How the objects are linked:
QZ: δ>MP, χ>DN, ζ>SN, τ>CG, ψ>JD
SN: δ>DN, χ>QG, ζ>JD, τ>QZ, ψ>NH
NH: δ>CG, χ>QZ, ζ>BQ, τ>JD, ψ>JZ
RJ: δ>FL, χ>GF, ζ>PF, τ>JM, ψ>CF
NL: δ>DJ, χ>FB, ζ>PZ, τ>FR, ψ>RC
ML: δ>JQ, χ>FM, ζ>CR, τ>ZH, ψ>MP
CG: δ>CR, χ>MP, ζ>QZ, τ>QG, ψ>SN
FR: δ>RT, χ>DJ, ζ>NL, τ>TN, ψ>PZ
TC: δ>FG, χ>HJ, ζ>HS, τ>TP, ψ>TJ
SR: δ>JD, χ>NH, ζ>TL, τ>JZ, ψ>FL
ZQ: δ>FR, χ>NL, ζ>CM, τ>RC, ψ>JQ
MG: δ>HS, χ>TJ, ζ>RT, τ>ZF, ψ>DJ
QG: δ>ML, χ>CR, ζ>CG, τ>DN, ψ>QZ
BQ: δ>QZ, χ>SN, ζ>JZ, τ>NH, ψ>SR
FL: δ>BQ, χ>JZ, ζ>GF, τ>TL, ψ>GG
CM: δ>NL, χ>PZ, ζ>JQ, τ>ZQ, ψ>FM
JQ: δ>PZ, χ>RC, ζ>FM, τ>CM, ψ>FC
JZ: δ>SN, χ>JD, ζ>SR, τ>BQ, ψ>TL
GJ: δ>PF, χ>CF, ζ>TP, τ>HJ, ψ>TC
DJ: δ>NR, χ>ZF, ζ>FB, τ>RT, ψ>TN
FM: δ>RC, χ>ZQ, ζ>FC, τ>JQ, ψ>ZH
CR: δ>FM, χ>FC, ζ>MP, τ>ML, ψ>DN
ZH: δ>CM, χ>JQ, ζ>ML, τ>FC, ψ>CR
RC: δ>TN, χ>FR, ζ>ZQ, τ>PZ, ψ>CM
JD: δ>QG, χ>CG, ζ>NH, τ>SN, ψ>BQ
JM: δ>TL, χ>FL, ζ>RJ, τ>GG, ψ>PF
PZ: δ>FB, χ>TN, ζ>RC, τ>NL, ψ>ZQ
DN: δ>ZH, χ>ML, ζ>QG, τ>MP, ψ>CG
PF: δ>GF, χ>GG, ζ>CF, τ>RJ, ψ>FG
HJ: δ>RJ, χ>PF, ζ>GJ, τ>FG, ψ>TP
NR: δ>TP, χ>TC, ζ>ZF, τ>TJ, ψ>MG
HS: δ>HJ, χ>GJ, ζ>TJ, τ>TC, ψ>NR
TL: δ>NH, χ>BQ, ζ>FL, τ>SR, ψ>GF
GF: δ>JZ, χ>SR, ζ>GG, τ>FL, ψ>JM
MP: δ>FC, χ>ZH, ζ>DN, τ>CR, ψ>QG
RT: δ>TJ, χ>NR, ζ>DJ, τ>MG, ψ>FB
TP: δ>CF, χ>FG, ζ>TC, τ>GJ, ψ>HS
TJ: δ>GJ, χ>TP, ζ>NR, τ>HS, ψ>ZF
GG: δ>SR, χ>TL, ζ>JM, τ>GF, ψ>RJ
FC: δ>ZQ, χ>CM, ζ>ZH, τ>FM, ψ>ML
FG: δ>JM, χ>RJ, ζ>HJ, τ>CF, ψ>GJ
TN: δ>MG, χ>RT, ζ>FR, τ>FB, ψ>NL
CF: δ>GG, χ>JM, ζ>FG, τ>PF, ψ>HJ
ZF: δ>TC, χ>HS, ζ>MG, τ>NR, ψ>RT
FB: δ>ZF, χ>MG, ζ>TN, τ>DJ, ψ>FR

In the rows, 455 means zero.

The rows follow the links: the fewer symbols apart two objects are, the more alike their rows tend to be.

Each row is also shifted at random along 7 hidden directions that mean nothing.

Rows with their objects:
[ 452  461  545  339  538  400  461  377  397  398  375  404  276  688  460  564  403  390  310  504  449  446  398  402  339  530  370  410  427  471  359  389  441  481  525  425  417  490  435  367  385  530  487  532  435  516  432  469  469]; object PZ
[ 442  474  548  408  569  516  460  519  367  498  490  344  483  599  388  471  446  401  354  444  670  383  381  392  506  483  465  485  493  367  424  418  510  406  551  386  423  478  482  487  488  608  512  537  472  419  451  395  479]; object NR
[ 450  502  339  466  389  585  523  493  339  430  439  504  561  218  440  362  519  502  419  488  293  447  353  366  474  464  428  461  536  400  535  410  466  434  437  546  471  453  398  536  360  412  500  531  402  402  445  426  511]; object RT
[ 456  418  367  427  552  585  444  531  494  485  533  332  557  390  369  600  386  440  412  378  411  391  551  495  463  374  510  532  444  470  479  472  524  429  392  402  495  467  492  362  455  489  328  398  620  427  406  427  405]; object SR
[ 440  445  486  528  440  625  472  539  337  472  454  418  529    7  460  442  435  464  986  539  534  344  434  399  655  510  397  468  552  436  387  372  484  427  454  372  489  495  415  471  522  593  432  535  434  517  432  447  425]; object TN
[ 456  469  462  385  475  478  442  386  474  402  368  494  410  540  459  448  460  482  188  514  421  522  496  487  436  483  379  395  384  548  478  407  397  489  404  513  497  503  408  453  406  435  446  473  453  390  409  459  415]; object ZH
[ 452  474  366  444  393  561  470  420  402  408  378  515  490  329  470  445  460  508  529  531  275  480  443  428  453  496  367  416  459  510  494  374  423  478  473  484  507  470  373  473  347  404  437  505  412  445  406  481  442]; object CM
[ 469  466  379  423  357  666  400  427  518  425  458  511  609  245  353  493  434  518  468  449  435  529  566  542  455  424  462  462  412  531  502  444  374  436  570  520  518  392  427  462  397  406  411  402  410  471  452  445  400]; object QZ
[ 444  439  510  373  589  546  480  459  388  394  414  431  295  755  691  419  542  385  527  548  219  426  384  403  519  492  383  436  468  439  544  422  519  501  345  410  472  546  419  422  435  460  377  554  444  433  399  480  438]; object FR
[ 455  421  400  470  481  434  433  444  476  463  399  422  441  538  468  552  379  482  608  488  368  439  519  474  450  479  383  433  407  545  439  397  464  492  441  343  509  499  412  403  411  436  366  450  542  446  369  508  392]; object CR
[ 449  474  483  543  413  466  470  530  422  514  519  478  551  338  463  311  524  469  585  437  592  429  397  427  572  444  518  485  530  363  487  496  483  412  462  462  432  431  479  573  539  475  520  469  406  425  507  420  497]; object TP
[ 449  472  376  499  458  393  510  513  388  497  482  448  491  593  498  384  511  454  437  429  346  421  343  369  433  449  482  484  518  361  528  473  532  446  438  429  428  454  454  527  413  402  492  493  472  392  451  454  529]; object HS
[ 462  436  536  389  500  554  422  455  527  428  528  402  457  239  354  538  420  407  306  391  612  447  552  534  452  390  534  496  431  463  387  514  428  422  427  536  439  426  532  352  547  550  423  385  476  520  514  400  424]; object TL
[ 455  444  300  512  468  392  488  543  454  543  530  376  585  493  362  515  411  471  417  348  395  396  441  419  400  394  531  531  491  394  494  491  545  424  450  389  446  430  487  464  410  409  439  414  588  395  435  445  495]; object RJ
[ 453  497  543  416  437  353  506  404  406  403  433  519  328  459  503  341  540  416  195  474  476  492  338  400  397  481  460  417  485  389  433  482  418  455  414  597  380  447  471  489  464  457  583  498  341  469  532  426  541]; object ZF
[ 455  479  389  394  461  612  424  448  409  458  390  420  573  524  334  551  378  506  399  495  472  464  483  442  443  502  364  444  419  520  466  332  431  440  622  384  525  473  383  475  329  487  435  513  479  405  361  449  408]; object FM
[ 446  467  444  416  541  513  514  521  385  462  510  385  467  431  441  440  494  409  256  421  423  396  381  389  463  422  497  499  515  363  488  472  527  428  362  495  431  484  483  448  460  504  465  499  501  402  458  395  504]; object TC
[ 458  459  597  465  462  623  381  452  541  438  425  564  510  457  577  241  579  514  440  556  636  541  574  586  728  458  427  404  378  551  577  455  372  472  344  515  557  524  428  584  604  469  413  446  382  325  433  440  343]; object MP
[ 452  395  543  455  564  366  444  490  516  476  542  358  335  528  512  539  431  357  568  388  502  389  493  490  459  403  535  506  455  418  391  543  520  456  359  393  406  461  546  333  581  515  388  390  537  537  493  453  443]; object GG

Start, symbols taken left to right, then the object you end at.
Answer with the object's name.
[ 437  482  544  351  625  759  458  545  343  459  465  355  533  552  457  417  507  421  318  521  575  388  424  413  641  481  412  480  482  417  537  370  508  416  455  416  514  554  430  513  478  619  425  589  476  330  382  375  417]
τ δ χ τ: TP
[ 449  403  384  504  517  356  525  526  428  471  538  356  364  336  525  554  427  376  695  391  234  332  407  392  400  405  520  521  537  374  408  517  583  466  293  392  402  456  510  320  481  447  381  424  571  545  472  473  500]
χ χ δ δ ψ: NH
[ 442  423  417  518  531  394  476  571  405  559  545  304  513  540  409  546  388  413  677  376  523  325  413  392  473  434  513  538  523  359  413  465  582  418  490  278  422  454  503  433  489  525  429  461  578  462  433  447  479]
δ ψ δ ζ: JM
[ 459  424  402  443  529  453  453  485  540  463  493  429  456  584  511  456  484  452  267  408  340  466  530  518  465  379  505  480  410  483  545  518  490  478  272  478  486  493  482  419  484  390  359  388  571  363  425  452  422]
δ τ δ ψ: QG
[ 448  466  401  352  581  585  478  520  404  476  531  338  499  774  434  519  472  391  226  381  343  410  383  395  395  407  512  534  490  350  552  472  558  421  520  419  432  447  484  438  371  468  430  495  516  403  428  403  499]
τ τ δ ψ: PF
[ 462  448  474  359  480  536  378  397  532  440  436  434  468  675  383  571  389  454  311  437  513  513  548  532  387  450  442  450  360  530  455  436  404  456  606  425  483  429  453  407  400  458  414  419  459  467  424  460  397]
χ τ χ ζ: ZH
[ 460  416  455  496  487  418  435  478  542  473  481  441  470  331  455  461  439  475  438  431  504  446  565  535  523  406  488  464  413  516  447  497  453  467  288  460  486  490  483  417  551  455  379  378  552  421  442  455  396]
ζ ψ ψ ψ τ δ: JZ
[ 467  473  440  429  368  452  409  371  517  428  394  522  497  396  346  488  405  514  300  465  534  548  532  518  387  468  423  414  378  552  425  426  351  459  558  510  481  416  429  464  405  422  483  415  413  460  453  464  421]
ψ ζ χ χ τ: ZH
[ 438  477  410  579  461  255  536  516  374  515  401  507  465  531  557  242  552  522  354  509  422  431  345  371  555  492  409  412  500  420  532  428  506  485  233  443  467  552  404  619  484  405  522  525  507  257  402  465  501]
ψ ψ τ ζ: NL
[ 448  418  633  367  584  471  430  406  430  397  396  370  253  436  488  601  373  366  575  539  566  396  497  464  489  524  364  415  423  522  293  386  444  485  421  384  450  532  454  298  526  623  403  506  476  566  428  470  387]
χ ζ δ ζ δ χ: ZF
[ 460  449  381  524  374  309  447  407  478  466  366  509  465  419  421  477  391  531  508  492  428  486  491  466  409  499  374  401  410  551  414  399  407  492  448  414  487  471  397  472  403  392  460  438  490  434  406  518  429]
δ ψ ζ ζ: ML
[ 450  489  336  450  439  542  504  517  348  491  487  405  591  411  342  480  441  467  391  412  393  407  352  352  400  454  471  506  533  361  490  418  512  406  569  439  439  422  442  505  343  458  500  513  468  424  440  414  527]
ζ ζ ψ ζ ζ: FB
[ 469  418  355  394  397  619  438  401  522  357  482  479  420  192  479  605  418  432  666  434  134  485  547  515  353  391  478  483  440  513  457  495  429  475  456  530  474  387  460  277  377  367  323  373  436  625  480  490  418]
χ χ ψ ψ δ: MP
[ 461  462  384  394  429  697  480  487  455  400  549  452  524  188  438  478  506  419  449  393  271  455  451  457  423  367  550  525  516  385  526  526  474  412  461  589  442  378  492  393  418  423  415  421  403  531  518  403  491]
τ χ δ ζ: SR
